Below is a small trained network, with its code and all its weights. Each question gives an input and a target symbol and asks what happens when units are switched off, that is, made to give their printed mean instead of their output.

import numpy as np


def w(rows, s, z=0):
    codes = np.array(rows[::2]) - 128.0
    scale = np.full(codes.shape[1], s)
    scale[-1] = z or s
    return codes * scale


def norm(h):
    return h / np.sqrt((h * h).mean(-1, keepdims=True) + 1e-5)


def f(y):
    return np.maximum(y, 0)


def softmax(a):
    e = np.exp(a - a.max(-1, keepdims=True))
    return e / e.sum(-1, keepdims=True)


def log_softmax(a):
    a = a - a.max(-1, keepdims=True)
    return a - np.log(np.exp(a).sum(-1, keepdims=True))


def net(x, mask):
    ids = ['αεζξσω'.index(c) for c in x.split()]
    T = len(ids)
    res = E[ids] + P[:T]
    r = norm(res)
    for j in range(3):
        rows = slice(3 * j, 3 * j + 3)
        q, k, v = (r @ M[0][rows].T for M in (Q, K, V))
        z = softmax(np.where(np.tri(T) > 0, q @ k.T / 3**0.5, -1e9)) @ v
        o = O[0][rows]
        res = res + np.where(mask[j], z, o[:, -1]) @ o[:, :-1]
    y = f(norm(res) @ A[0][:, :-1].T + A[0][:, -1])
    res = res + np.where(mask[3:7], y, B[0][:, -1]) @ B[0][:, :-1]
    return log_softmax(norm(res)[-1] @ U[:, :-1].T + U[:, -1])


Q, K, V, O, A, B = {}, {}, {}, {}, {}, {}
E = w([
[241,44,125,172,71,135],'α',
[148,246,106,41,134,48],'ε',
[31,48,136,119,191,147],'ζ',
[177,69,117,82,207,151],'ξ',
[82,172,227,237,209,210],'σ',
[125,71,43,226,165,81],'ω',
],0.011)
P = w([
[197,80,251,156,178,13],'0',
[154,99,177,133,137,81],'1',
[144,101,149,124,132,115],'2',
[134,111,132,119,130,140],'3',
[133,116,114,111,126,155],'4',
[130,120,97,109,121,169],'5',
[125,122,78,108,115,184],'6',
[130,115,56,111,108,199],'7',
],0.014)
Q[0] = w([
[162,250,241,112,146,102],'H1',
[51,150,153,174,114,127],'H1',
[166,152,86,101,153,176],'H1',
[132,111,164,85,166,142],'H2',
[117,119,110,93,83,93],'H2',
[107,60,124,112,140,114],'H2',
[129,25,27,169,173,237],'H3',
[165,140,192,232,80,158],'H3',
[117,177,77,194,154,64],'H3',
],0.015)
K[0] = w([
[117,121,173,120,132,7],'H1',
[186,144,158,101,157,113],'H1',
[86,178,85,111,72,117],'H1',
[90,136,139,81,163,140],'H2',
[144,135,190,190,150,101],'H2',
[137,135,159,132,126,136],'H2',
[118,155,76,117,104,207],'H3',
[115,114,128,115,188,133],'H3',
[134,104,179,92,111,142],'H3',
],0.017)
V[0] = w([
[232,99,62,110,169,111],'H1',
[163,134,191,143,175,177],'H1',
[126,150,180,195,113,128],'H1',
[150,114,132,224,119,108],'H2',
[129,139,107,96,139,231],'H2',
[99,120,2,117,71,149],'H2',
[193,153,183,50,93,165],'H3',
[182,69,73,204,82,123],'H3',
[144,204,96,161,68,51],'H3',
],0.01)
O[0] = w([
[81,153,183,149,187,169,185],'H1',
[103,109,66,206,98,168,166],'H1',
[165,62,78,142,137,121,118],'H1',
[92,159,165,82,147,205,160],'H2',
[111,88,143,195,125,99,68],'H2',
[165,66,192,94,170,106,2],'H2',
[105,152,185,162,34,254,97],'H3',
[78,74,104,170,54,6,145],'H3',
[87,27,132,97,152,123,25],'H3',
],0.0092,0.0087)
A[0] = w([
[31,54,99,183,130,195,48],'N1',
[187,245,40,77,90,68,3],'N2',
[140,109,134,158,151,159,146],'N3',
[139,147,128,48,69,193,139],'N4',
],0.011,0.005)
B[0] = w([
[183,66,226,144,125,133,196],'N1',
[223,129,254,53,63,152,254],'N2',
[108,134,40,31,221,118,174],'N3',
[37,96,156,49,144,26,191],'N4',
],0.0097,0.0073)
U = w([
[138,81,4,105,105,182,154],'α',
[197,192,207,115,133,61,72],'ε',
[76,142,47,151,168,13,251],'ζ',
[88,95,216,252,108,106,101],'ξ',
[3,235,80,203,139,162,146],'σ',
[73,38,135,73,215,190,65],'ω',
],0.0076,0.0029)

Each question gives the input, a string of symbols that net reads in full, and the target symbol t.
The units are the heads (3 rows each of Q, K, V and O) and the neurons (one row each of A and B). Each row of codes is followed by its name. A weight is (code - 128) times the scale printed after its matrix; where a second scale follows, it is the last column's (O, A, B and U).
mask holds one flag per unit, heads first, then neurons. A switched-off unit (its flag False) gives its mean, the last column of its rows in O or B, instead of its output. The means were averaged over made-up inputs and are rounded, as every weight is.
A unit's drop is (log p(t) with every unit on - log p(t) with that unit switched off) / (log p(t) with every unit on - log p(t) with every unit switched off).
The circuit of an input: a set's keep is (log p(t) with only the set's units on - log p(t) with every unit switched off) / (log p(t) with every unit on - log p(t) with every unit switched off). Starting from all 7 units, units are removed one at a time, each time the one whose removal leaves the highest keep (on an exact tie, the one counted first), for as long as the keep stays at least 0.8.
circuit, biggest first: the units of the circuit, biggest drop first
k most important neurons: the k neurons with the biggest drops, biggest first
heads that matter: for each layer, one digit per head in row order, 1 if its drop is at least 0.15 and else 0, layers parted by /
drop when u is switched off: that unit's drop, to one decimal
input ζ ζ ω ω ε ξ α, target σ: circuit, biggest first => N2, H1
input ξ σ α, target α: circuit, biggest first => H1, N2
input σ σ ε ε σ ε ζ α, target ε: circuit, biggest first => H1, N2
input α ω ω ω σ ζ ω, target ε: circuit, biggest first => H3, N2
input ω σ ε ξ ξ, target σ: circuit, biggest first => N2, H1
input ξ ζ σ, target σ: circuit, biggest first => N2
input ε ω ξ ω, target σ: circuit, biggest first => H1, N2
input ω ξ ζ σ σ ζ ξ, target ε: circuit, biggest first => H1, H2
input ε ξ ω α σ ζ α, target ε: heads that matter => 001
input σ ζ ζ ξ α, target σ: heads that matter => 100
input ζ α α, target ξ: 2 most important neurons => N1, N2
input ω ζ ε ε σ ζ ζ ω, target ε: heads that matter => 000
input ζ ζ ω ω σ ζ ζ, target ε: heads that matter => 101
input ε ζ ε ω ω ε, target ω: most important neuron => N4
input ξ ε α, target ω: circuit, biggest first => H3, N3, H1
input ξ ζ ξ ζ ζ α ζ, target ξ: circuit, biggest first => N1, H3
input ζ ω σ ξ, target α: heads that matter => 100
input ξ ω ζ α ζ α ξ, target ξ: heads that matter => 011
input α σ σ, target σ: heads that matter => 010
input α ξ ω, target σ: heads that matter => 100
input α ω ξ ω ζ, target ζ: heads that matter => 001
input α ξ ω α, target ζ: most important neuron => N2
input ω ζ α ζ ξ ξ, target σ: 2 most important neurons => N2, N1
input σ ζ ζ ζ, target ε: circuit, biggest first => H3, N2
input ω ω ζ ω ζ ξ ε ξ, target ω: drop when N1 is switched off => 0.0
